Below are the code and all the weights of a small trained network. Each question names an input and a target symbol and asks about switching units off, where a switched-off unit gives its printed mean instead of its output.

import numpy as np


def w(rows, s, z=0):
    codes = np.array(rows[::2]) - 128.0
    scale = np.full(codes.shape[1], s)
    scale[-1] = z or s
    return codes * scale


def norm(h):
    return h / np.sqrt((h * h).mean(-1, keepdims=True) + 1e-5)


def softmax(a):
    e = np.exp(a - a.max(-1, keepdims=True))
    return e / e.sum(-1, keepdims=True)


def log_softmax(a):
    a = a - a.max(-1, keepdims=True)
    return a - np.log(np.exp(a).sum(-1, keepdims=True))


def net(x, mask):
    ids = ['βελξπστψω'.index(c) for c in x.split()]
    T = len(ids)
    res = E[ids] + P[:T]
    u = 0
    for l in range(3):
        r = norm(res)
        for j in range(2):
            rows = slice(3 * j, 3 * j + 3)
            q, k, v = (r @ M[l][rows].T for M in (Q, K, V))
            z = softmax(np.where(np.tri(T) > 0, q @ k.T / 3**0.5, -1e9)) @ v
            o = O[l][rows]
            res = res + np.where(mask[u + j], z, o[:, -1]) @ o[:, :-1]
        u += 2
    return log_softmax(norm(res)[-1] @ U[:, :-1].T + U[:, -1])


Q, K, V, O = {}, {}, {}, {}
E = w([
[146,171,148,183,139,75,126,124,250,48],'β',
[179,175,146,135,167,132,104,143,99,112],'ε',
[110,204,44,110,167,172,129,68,128,144],'λ',
[114,156,147,155,177,166,135,50,31,144],'ξ',
[119,32,129,82,162,144,162,158,106,62],'π',
[139,139,101,81,49,105,132,171,200,46],'σ',
[162,175,166,68,155,218,108,33,69,195],'τ',
[54,46,163,201,164,144,24,134,51,156],'ψ',
[138,57,164,199,140,192,102,163,161,133],'ω',
],0.016)
P = w([
[144,123,109,139,83,121,96,190,161,115],'0',
[91,117,146,127,165,249,91,102,97,45],'1',
[82,128,187,131,166,167,111,151,76,125],'2',
[95,136,116,180,145,181,125,157,106,99],'3',
[96,127,162,180,110,150,134,135,84,118],'4',
[102,122,90,122,133,141,69,120,116,69],'5',
[140,102,129,100,179,111,132,102,113,101],'6',
[163,143,145,180,151,108,146,88,135,92],'7',
[157,97,95,147,101,135,106,97,171,76],'8',
[171,118,128,149,132,102,140,75,157,108],'9',
[179,94,95,127,107,115,134,73,160,79],'10',
[160,115,134,137,106,73,133,79,156,128],'11',
[193,124,81,198,76,103,174,62,113,127],'12',
[140,63,144,167,71,222,115,112,126,124],'13',
],0.015)
Q[0] = w([
[197,72,121,135,152,135,85,10,147,78],'0.h1',
[105,156,139,160,156,127,85,129,164,144],'0.h1',
[162,158,90,155,83,178,65,132,88,68],'0.h1',
[166,135,117,147,164,72,161,125,109,153],'0.h2',
[80,137,110,131,75,130,149,150,134,181],'0.h2',
[78,184,166,92,200,95,163,218,134,182],'0.h2',
],0.011)
K[0] = w([
[188,45,107,125,61,64,117,51,142,153],'0.h1',
[117,82,126,88,97,191,178,107,140,74],'0.h1',
[103,93,123,216,129,37,224,108,120,204],'0.h1',
[91,62,126,22,158,95,54,155,210,175],'0.h2',
[108,175,201,140,144,225,163,234,147,125],'0.h2',
[48,131,174,83,201,254,144,157,141,26],'0.h2',
],0.0077)
V[0] = w([
[38,159,196,190,194,106,16,94,203,145],'0.h1',
[79,242,160,138,9,99,65,63,137,212],'0.h1',
[107,197,107,123,138,58,45,128,136,195],'0.h1',
[242,240,137,231,130,158,148,233,123,37],'0.h2',
[152,181,1,120,222,212,143,76,30,123],'0.h2',
[52,164,114,50,28,204,158,89,242,132],'0.h2',
],0.0061)
O[0] = w([
[115,136,154,116,205,152,176,79,228,100,241],'0.h1',
[142,181,156,118,171,83,29,137,163,121,49],'0.h1',
[21,97,149,155,168,63,97,173,209,141,82],'0.h1',
[170,182,128,189,204,74,197,137,26,139,174],'0.h2',
[123,109,174,206,88,35,170,110,97,88,253],'0.h2',
[193,5,130,194,157,107,36,121,152,157,27],'0.h2',
],0.011,0.0052)
Q[1] = w([
[88,124,113,149,130,120,139,137,179,190],'1.h1',
[152,123,216,90,53,154,172,109,165,127],'1.h1',
[187,103,133,179,107,170,101,54,104,39],'1.h1',
[96,65,92,164,106,78,111,171,110,77],'1.h2',
[116,209,64,58,107,181,84,220,148,211],'1.h2',
[122,83,255,67,120,99,174,146,138,196],'1.h2',
],0.0089)
K[1] = w([
[149,138,100,118,110,113,51,96,119,29],'1.h1',
[101,37,59,110,140,157,82,76,150,100],'1.h1',
[168,134,91,121,121,179,143,138,157,198],'1.h1',
[167,202,180,117,117,101,148,86,107,111],'1.h2',
[62,129,176,141,187,139,100,241,100,126],'1.h2',
[98,124,21,205,254,186,71,79,131,45],'1.h2',
],0.0069)
V[1] = w([
[82,110,122,60,180,168,63,155,99,94],'1.h1',
[201,177,151,78,136,69,190,130,199,175],'1.h1',
[110,94,111,156,177,135,183,120,113,73],'1.h1',
[144,109,82,200,180,149,120,20,80,81],'1.h2',
[152,109,100,208,83,172,47,117,110,166],'1.h2',
[43,68,1,219,109,88,142,158,179,97],'1.h2',
],0.0084)
O[1] = w([
[133,110,63,115,83,125,104,126,109,33,131],'1.h1',
[138,69,158,51,139,71,156,175,59,119,73],'1.h1',
[99,85,123,133,139,191,129,90,101,114,204],'1.h1',
[134,90,153,147,132,144,135,94,170,88,244],'1.h2',
[102,148,124,156,80,147,135,141,215,189,98],'1.h2',
[39,56,9,223,168,124,168,127,107,119,92],'1.h2',
],0.012,0.011)
Q[2] = w([
[89,149,64,121,79,14,171,148,143,255],'2.h1',
[161,90,175,226,129,237,192,15,170,96],'2.h1',
[134,109,127,175,130,140,90,117,100,126],'2.h1',
[149,88,163,128,120,234,201,56,132,82],'2.h2',
[84,135,180,204,118,83,123,90,137,94],'2.h2',
[179,127,135,172,121,201,139,119,116,174],'2.h2',
],0.0085)
K[2] = w([
[172,99,200,113,109,172,152,24,135,63],'2.h1',
[157,127,56,103,116,68,103,254,99,226],'2.h1',
[130,141,98,109,103,141,119,143,202,175],'2.h1',
[247,99,44,135,143,112,194,237,205,191],'2.h2',
[102,106,133,67,127,187,95,116,144,92],'2.h2',
[150,161,151,147,169,108,154,236,155,64],'2.h2',
],0.0086)
V[2] = w([
[93,132,165,155,161,165,116,27,131,47],'2.h1',
[107,213,165,95,48,142,118,100,170,167],'2.h1',
[156,120,179,113,177,149,161,87,161,136],'2.h1',
[127,144,134,122,80,146,175,96,109,144],'2.h2',
[125,142,130,121,99,6,165,110,149,93],'2.h2',
[178,158,113,94,164,130,146,153,114,101],'2.h2',
],0.012)
O[2] = w([
[85,101,189,90,85,182,119,50,56,97,174],'2.h1',
[161,173,156,190,109,144,108,198,108,85,1],'2.h1',
[66,148,253,170,134,162,117,94,134,104,58],'2.h1',
[148,127,165,185,190,149,212,198,93,200,122],'2.h2',
[64,130,78,201,208,143,99,157,91,64,24],'2.h2',
[158,146,104,95,169,185,73,144,186,95,197],'2.h2',
],0.011,0.0047)
U = w([
[127,132,118,122,249,149,128,131,132,136,65],'β',
[77,191,147,128,152,72,171,124,68,123,148],'ε',
[106,71,125,197,114,20,132,55,142,133,61],'λ',
[121,181,131,194,81,110,109,132,123,71,106],'ξ',
[152,125,52,122,33,152,117,110,54,76,120],'π',
[177,111,52,144,159,113,53,137,109,159,254],'σ',
[144,135,195,107,73,76,91,114,161,129,179],'τ',
[2,194,93,107,129,185,141,110,242,106,149],'ψ',
[121,138,112,137,117,155,196,135,152,178,73],'ω',
],0.0074,0.0024)

Each question gives the input, a string of symbols that net reads in full, and the target symbol t.
The units are the heads (3 rows each of Q, K, V and O). Each row of codes is followed by its name. A weight is (code - 128) times the scale printed after its matrix; where a second scale follows, it is the last column's (O and U).
mask holds one flag per head, layer by layer. A switched-off head (its flag False) gives its mean, the last column of its rows in O, instead of its output. The means were averaged over made-up inputs and are rounded, as every weight is.
A unit's drop is (log p(t) with every unit on - log p(t) with that unit switched off) / (log p(t) with every unit on - log p(t) with every unit switched off).
The circuit of an input: a set's keep is (log p(t) with only the set's units on - log p(t) with every unit switched off) / (log p(t) with every unit on - log p(t) with every unit switched off). Starting from all 6 units, units are removed one at a time, each time the one whose removal leaves the highest keep (on an exact tie, the one counted first), for as long as the keep stays at least 0.8.
units of the circuit, in order: the units of the circuit, biggest drop first
most important unit: the unit with the biggest drop
heads that matter: for each layer, one digit per head in row order, 1 if its drop is at least 0.15 and else 0, layers parted by /
input π ψ ω ω ε, target ω: most important unit => 0.h1
input ψ ε ω π β τ τ τ π ψ ψ ξ, target π: units of the circuit, in order => [0.h2, 2.h1, 1.h2]
input ψ λ ε, target λ: heads that matter => 11 / 01 / 00
input λ π λ, target λ: units of the circuit, in order => [0.h2, 1.h2]
input τ σ λ λ ψ ψ ξ, target ξ: units of the circuit, in order => [2.h1, 1.h2, 0.h1]
input τ ψ λ π λ π ε, target ξ: units of the circuit, in order => [2.h1, 0.h1, 1.h2]
input ε ξ λ ψ ω σ ξ ψ ξ λ, target β: units of the circuit, in order => [2.h2, 0.h2, 1.h1]
input π ψ ψ ψ ξ, target ω: heads that matter => 10 / 01 / 11
input ψ τ ψ π τ, target π: heads that matter => 01 / 11 / 10
input τ ε ψ, target ξ: units of the circuit, in order => [2.h1, 0.h1, 1.h2, 0.h2]
input σ λ β ψ σ σ β ψ ψ, target σ: units of the circuit, in order => [2.h1, 1.h2, 0.h1]
input τ ε τ ψ π ψ ψ σ, target ξ: units of the circuit, in order => [2.h1, 1.h2, 0.h1]
input λ π π, target λ: heads that matter => 01 / 01 / 01
input λ β π π τ σ ψ τ ψ σ, target λ: units of the circuit, in order => [0.h2, 2.h2, 1.h2]
input π ψ τ τ τ ψ, target τ: units of the circuit, in order => [1.h2]
input ψ π λ, target π: units of the circuit, in order => [1.h1, 0.h2, 2.h1]
input ε τ ψ ψ ψ τ ω λ ψ ψ π λ ψ τ, target ψ: units of the circuit, in order => [0.h2, 2.h2, 0.h1]
input τ ψ τ ψ ω τ σ λ ξ ε, target ξ: heads that matter => 10 / 01 / 10
input ψ π ε ψ τ, target π: units of the circuit, in order => [0.h2, 1.h1, 2.h1]
input π π ψ π ψ σ π λ ψ ψ, target ω: units of the circuit, in order => [0.h1, 2.h2, 0.h2]
input λ λ λ ψ ψ τ ε τ ε ψ ψ ψ π, target ψ: heads that matter => 01 / 00 / 00
input ε ξ β ψ σ τ τ ε, target τ: units of the circuit, in order => [0.h2, 1.h2]
input σ π τ ψ τ τ π ε ψ λ ω λ, target σ: heads that matter => 10 / 10 / 10
input ξ τ λ ψ ε ε, target ε: heads that matter => 01 / 00 / 00
input ω ψ τ τ ψ ψ λ τ, target τ: heads that matter => 01 / 00 / 01
input β ψ τ, target ψ: most important unit => 1.h1
input π ψ λ, target ω: most important unit => 0.h1
input ψ ω τ τ σ τ ε ξ ψ π σ τ ε τ, target ε: heads that matter => 01 / 00 / 00
input ψ λ τ τ β τ π ε ψ τ τ ψ π, target ψ: heads that matter => 11 / 00 / 00
input ψ ε ψ λ π τ σ ψ ω τ ω ψ β π, target β: heads that matter => 11 / 01 / 01
